Here is a tiny trained network, its code and every weight. The questions are about switching its units off for an input and a class, where a switched-off unit gives its printed mean instead of its output.

import numpy as np


def w(rows, s, z=0):
    codes = np.array(rows[::2]) - 128.0
    scale = np.full(codes.shape[1], s)
    scale[-1] = z or s
    return codes * scale


def f(y):
    return np.maximum(y, 0)


def log_softmax(a):
    a = a - a.max(-1, keepdims=True)
    return a - np.log(np.exp(a).sum(-1, keepdims=True))


def net(x, mask):
    res = np.array(x, float).reshape(1, 6) / 4 @ E
    y = f(res @ A[0][:, :-1].T + A[0][:, -1])
    res = res + np.where(mask, y, B[0][:, -1]) @ B[0][:, :-1]
    return log_softmax(res[-1] @ U[:, :-1].T + U[:, -1])


A, B = {}, {}
E = w([
[72,119,40,187,91,146,169,80,65,139,128],'x0',
[131,54,7,76,146,39,190,215,189,123,173],'x1',
[61,220,105,166,134,154,112,204,214,21,31],'x2',
[81,163,151,67,102,170,152,132,90,28,254],'x3',
[141,147,111,122,139,111,102,114,120,117,131],'x4',
[216,191,168,191,59,51,200,184,71,88,140],'x5',
],0.0057)
A[0] = w([
[201,89,100,99,137,125,154,45,50,222,189,156],'N0',
[154,97,72,172,103,70,145,101,157,173,65,111],'N1',
[176,141,156,142,39,38,148,191,98,120,141,34],'N2',
[144,45,23,95,132,60,206,181,208,142,138,32],'N3',
[154,177,185,180,98,211,95,63,104,190,65,107],'N4',
[138,156,223,178,134,201,81,87,94,126,99,88],'N5',
[58,122,102,120,79,163,132,99,91,71,226,125],'N6',
[35,244,122,204,160,169,73,180,140,39,64,220],'N7',
[40,96,102,63,169,152,104,80,123,147,112,25],'N8',
[142,201,151,184,74,47,118,229,99,74,102,170],'N9',
[106,83,132,63,210,168,48,114,191,147,149,121],'N10',
[188,73,149,120,136,137,123,78,83,207,180,130],'N11',
[143,84,62,188,162,99,117,144,123,175,93,197],'N12',
[151,143,173,174,70,10,197,152,87,109,133,81],'N13',
[167,81,65,117,127,56,139,172,185,148,141,97],'N14',
[101,126,44,90,149,68,168,194,157,81,92,55],'N15',
[200,63,157,81,149,79,154,40,60,189,215,90],'N16',
[64,143,97,203,175,130,143,148,189,1,51,215],'N17',
[87,91,94,51,159,170,92,121,155,178,133,14],'N18',
[185,87,119,140,142,121,106,105,195,213,71,79],'N19',
[42,110,102,89,197,175,126,118,147,124,93,60],'N20',
[142,142,140,180,170,124,126,139,163,207,40,140],'N21',
[119,119,90,83,141,134,190,149,179,79,220,128],'N22',
[95,144,188,21,149,165,128,157,123,116,174,147],'N23',
[91,126,92,90,178,216,98,120,206,180,124,2],'N24',
[138,88,34,210,101,126,139,89,102,169,54,157],'N25',
[121,157,199,174,82,179,93,30,115,85,61,71],'N26',
[82,140,96,73,76,182,118,122,116,70,220,141],'N27',
[121,151,118,108,101,164,140,154,80,27,232,89],'N28',
[90,117,26,214,82,152,163,84,56,110,123,137],'N29',
[142,45,4,91,152,61,166,206,152,109,148,55],'N30',
[183,96,151,136,128,99,117,170,147,183,46,121],'N31',
[38,123,64,216,91,127,143,91,61,140,133,174],'N32',
[43,78,70,151,95,185,121,88,137,155,130,133],'N33',
[50,143,74,157,107,154,187,77,64,111,149,182],'N34',
[146,132,100,235,43,70,180,131,69,126,142,115],'N35',
[169,77,134,98,140,89,161,59,59,179,182,99],'N36',
[215,182,187,176,57,28,188,171,112,142,137,28],'N37',
[119,67,67,117,144,179,63,98,163,161,132,58],'N38',
],0.0054,0.002)
B[0] = w([
[75,124,92,77,72,110,220,131,211,182,83,237],'N0',
[118,192,158,108,201,70,107,186,52,163,118,183],'N1',
[198,82,106,137,199,211,98,63,97,83,85,193],'N2',
[70,90,172,214,73,115,67,53,74,76,209,228],'N3',
[57,84,177,177,89,90,68,110,58,72,206,211],'N4',
[79,49,167,189,56,98,74,61,74,54,197,200],'N5',
[122,227,184,105,194,69,121,198,52,201,106,206],'N6',
[90,123,101,107,31,114,196,152,200,166,118,254],'N7',
[205,122,69,147,203,192,141,63,79,91,72,176],'N8',
[181,61,49,68,161,190,161,85,177,145,64,226],'N9',
[200,64,59,114,164,197,124,96,131,91,87,195],'N10',
[80,115,109,88,68,132,208,121,202,172,118,207],'N11',
[115,169,179,102,163,71,92,206,123,150,161,193],'N12',
[214,63,52,123,200,190,146,83,95,102,83,206],'N13',
[88,92,182,192,82,80,65,87,62,82,184,197],'N14',
[53,86,162,197,53,117,159,61,157,172,195,199],'N15',
[79,136,87,79,12,127,221,123,181,179,78,233],'N16',
[78,144,74,118,66,125,189,142,203,202,64,234],'N17',
[198,106,54,174,188,191,106,102,90,86,129,173],'N18',
[136,174,171,101,181,65,116,200,63,147,89,184],'N19',
[192,96,72,144,178,190,158,92,114,145,72,176],'N20',
[120,215,182,92,141,69,100,204,65,179,134,191],'N21',
[107,121,193,148,113,84,67,153,60,124,179,209],'N22',
[154,171,140,79,198,70,79,177,88,142,91,186],'N23',
[142,114,60,147,195,191,143,83,99,136,63,173],'N24',
[117,201,205,63,198,46,90,221,84,156,119,203],'N25',
[82,68,166,207,62,116,87,45,125,90,218,201],'N26',
[107,216,162,93,191,81,134,197,31,208,81,208],'N27',
[124,204,149,116,213,87,133,199,44,202,93,217],'N28',
[208,48,101,25,153,130,43,205,186,1,88,203],'N29',
[63,64,169,238,66,108,68,21,105,76,210,234],'N30',
[123,186,169,90,176,71,113,193,69,168,108,179],'N31',
[133,49,157,27,69,82,75,163,193,35,142,202],'N32',
[192,79,91,70,204,176,76,109,136,84,47,187],'N33',
[126,105,193,45,160,46,47,212,108,91,132,202],'N34',
[207,74,61,97,222,205,133,75,108,94,71,208],'N35',
[71,139,78,99,68,119,187,135,207,179,76,210],'N36',
[216,105,55,113,216,211,128,74,79,59,75,212],'N37',
[193,112,87,112,194,178,109,108,82,110,52,178],'N38',
],0.0047,0.0062)
U = w([
[209,76,34,151,204,255,118,43,88,90,58,36],'0',
[56,64,187,222,31,109,49,43,74,85,216,62],'1',
[151,83,146,59,124,113,67,174,165,90,105,245],'2',
[105,222,175,125,198,68,104,210,46,198,102,2],'3',
[60,144,53,134,10,163,211,113,225,197,70,49],'4',
],0.0057,0.0034)

Each question gives the input, the list of numbers given to net, and the class t.
The units are the neurons (one row each of A and B). Each row of codes is followed by its name. A weight is (code - 128) times the scale printed after its matrix; where a second scale follows, it is the last column's (A, B and U).
mask holds one flag per neuron, in row order. A switched-off neuron (its flag False) gives its mean, the last column of its row in B, instead of its output. The means were averaged over made-up inputs and are rounded, as every weight is.
A unit's drop is (log p(t) with every unit on - log p(t) with that unit switched off) / (log p(t) with every unit on - log p(t) with every unit switched off).
The circuit of an input: a set's keep is (log p(t) with only the set's units on - log p(t) with every unit switched off) / (log p(t) with every unit on - log p(t) with every unit switched off). Starting from the 12 units with the biggest drops (on a tie, the unit counted first), units are removed one at a time, each time the one whose removal leaves the highest keep (on an exact tie, the one counted first), for as long as the keep stays at least 0.8.
units of the circuit, in order: the units of the circuit, biggest drop first
most important unit: the unit with the biggest drop
k most important neurons: the k neurons with the biggest drops, biggest first
drop when u is switched off: that unit's drop, to one decimal
input [8,4,-6,6,-2,2], class 2: units of the circuit, in order	N29; N34
input [-7,-1,3,-4,-1,-7], class 0: units of the circuit, in order	N10; N24
input [7,3,0,8,7,-5], class 3: units of the circuit, in order	N6; N27
input [4,5,-8,5,-5,4], class 4: most important unit	N16
input [5,-7,1,-7,-2,0], class 1: 2 most important neurons	N26; N4
input [-4,8,-4,1,3,-6], class 1: units of the circuit, in order	N30; N3
input [5,8,-4,1,5,8], class 0: 3 most important neurons	N35; N13; N37
input [6,6,2,-1,-3,5], class 1: 3 most important neurons	N30; N3; N15
input [-5,4,-8,-7,8,-1], class 4: units of the circuit, in order	N16; N0
input [-2,6,6,6,6,0], class 1: units of the circuit, in order	N30; N15
input [2,-1,4,7,3,8], class 0: units of the circuit, in order	N9; N37
input [1,-3,6,-7,5,-1], class 3: units of the circuit, in order	N21; N25
input [-1,5,4,-5,-2,5], class 0: 4 most important neurons	N9; N37; N13; N2
input [6,3,5,8,8,-5], class 3: units of the circuit, in order	N27; N6
input [0,4,7,-3,0,1], class 4: units of the circuit, in order	N17; N7
input [6,0,0,-4,-8,6], class 0: units of the circuit, in order	N35
input [7,-8,7,-2,8,-6], class 1: 3 most important neurons	N26; N4; N5
input [-7,1,6,-8,-1,2], class 3: units of the circuit, in order	N21; N31
input [3,0,-4,-3,3,-1], class 4: units of the circuit, in order	N0; N16
input [-6,8,8,5,-3,-6], class 1: 2 most important neurons	N30; N3
input [2,-6,8,-4,0,3], class 4: units of the circuit, in order	N7
input [8,-6,-6,3,2,-3], class 2: units of the circuit, in order	N29; N34; N32
input [5,-6,-7,-5,1,8], class 0: 3 most important neurons	N35; N37; N13
input [0,-1,-7,-7,-2,0], class 3: 2 most important neurons	N19; N25
input [8,-1,4,-5,1,-2], class 2: 2 most important neurons	N29; N32
input [-4,6,-3,5,-3,-2], class 1: 2 most important neurons	N30; N3
input [-6,-4,7,5,-8,-1], class 4: most important unit	N7
input [-2,4,2,-8,4,8], class 0: 3 most important neurons	N37; N9; N13
input [1,-2,0,-1,7,4], class 0: drop when N35 is switched off	0.1
input [-6,7,5,-8,-7,1], class 3: drop when N12 is switched off	0.2
